[[121 134 131 135 132 133 133 131 115 131 130 129 115]
 [114 141 135 142 140 139 138 136 107 134 138 133 107]
 [129 125 127 126 128 127 125 126 131 127 128 128 131]
 [118 139 135 139 138 137 137 135 117 133 137 135 118]]
Counting starts at 1.
The entry in the bottom-left corner: 118
Give the largest entry.
142
Give the entry at row 2, column 3.
135
The top entry of the column that holds the largest entry is 135
Give the entry directly below the largest entry.
126
The entry directly above 117 -> 131
Give the bottom entry of the column that holds the largest entry.
139
Give the entry in the top-right corner.
115
Give the entry at row 1, column 1.
121
Give the entry directly below 136.
126
The entry directly above 136 is 131
The entry at row 1, column 3 is 131
The entry at row 1, column 2 -> 134
The entry in row 3 and column 1 -> 129
The entry in row 3 and column 3 -> 127

Read these off the grid that follows. Counting starts at 1.
1) Give the entry in row 2 and column 1.
2) Give the entry in row 3 and column 1.
3) Give the bottom-right entry.
4) Give the entry directly above the largest entry.
5) Give the entry just left of 156.
6) Give the bottom entry of the column that holds the largest entry.
7) Give the entry at row 1, column 2.
8) Give the entry just left of 117.
137,125,123,133,130,137,121,113
137,125,123,133,130,137,121,113
143,131,119,114,126,124,130,148
143,130,125,113,134,119,124,140
118,134,126,130,120,124,128,127
127,118,133,137,140,136,134,118
137,130,123,120,127,125,129,140
128,117,156,135,132,138,124,131
141,123,121,137,133,142,119,107
127,123,130,131,134,131,131,123
1) 137
2) 143
3) 123
4) 123
5) 117
6) 130
7) 125
8) 128

A =
[[126 118 134 122 122 122 121]
 [139 140 131 155 138 150 156]
 [136 139 127 151 137 145 150]
 [125 118 136 118 122 119 116]
 [126 119 135 119 123 120 117]
 [126 118 137 117 122 120 116]
 [136 141 125 151 138 146 151]
 [126 119 136 119 123 120 118]
 [127 120 135 124 124 123 122]
 [125 116 137 118 121 119 117]
 [126 122 131 121 124 123 121]
 [125 117 134 119 121 120 118]
 [125 124 127 124 125 124 123]
 [126 119 135 121 123 121 119]
 [125 118 135 120 122 120 118]]
Counting starts at 1.
Read off the entry in row 1 and column 1.
Answer: 126
The entry in row 1 and column 3 -> 134
The entry just left of the largest entry -> 150
The entry at row 2, column 3 -> 131
The entry just right of the centre entry: 123
The bottom entry of the column that holds the largest entry -> 118
Read off the entry at row 3, column 1.
Answer: 136
Read off the entry at row 1, column 2.
Answer: 118
Read off the bottom-left entry.
Answer: 125
The maximum is 156
The entry in row 2 and column 1: 139
Read off the entry directly below the largest entry.
Answer: 150
Read off the top-right entry.
Answer: 121
The entry at row 3, column 2 is 139
Read off the entry directly above 155.
Answer: 122
The entry directly above 141 -> 118
Read off the entry just left of the centre entry.
Answer: 136
Read off the entry directly above the centre entry.
Answer: 151
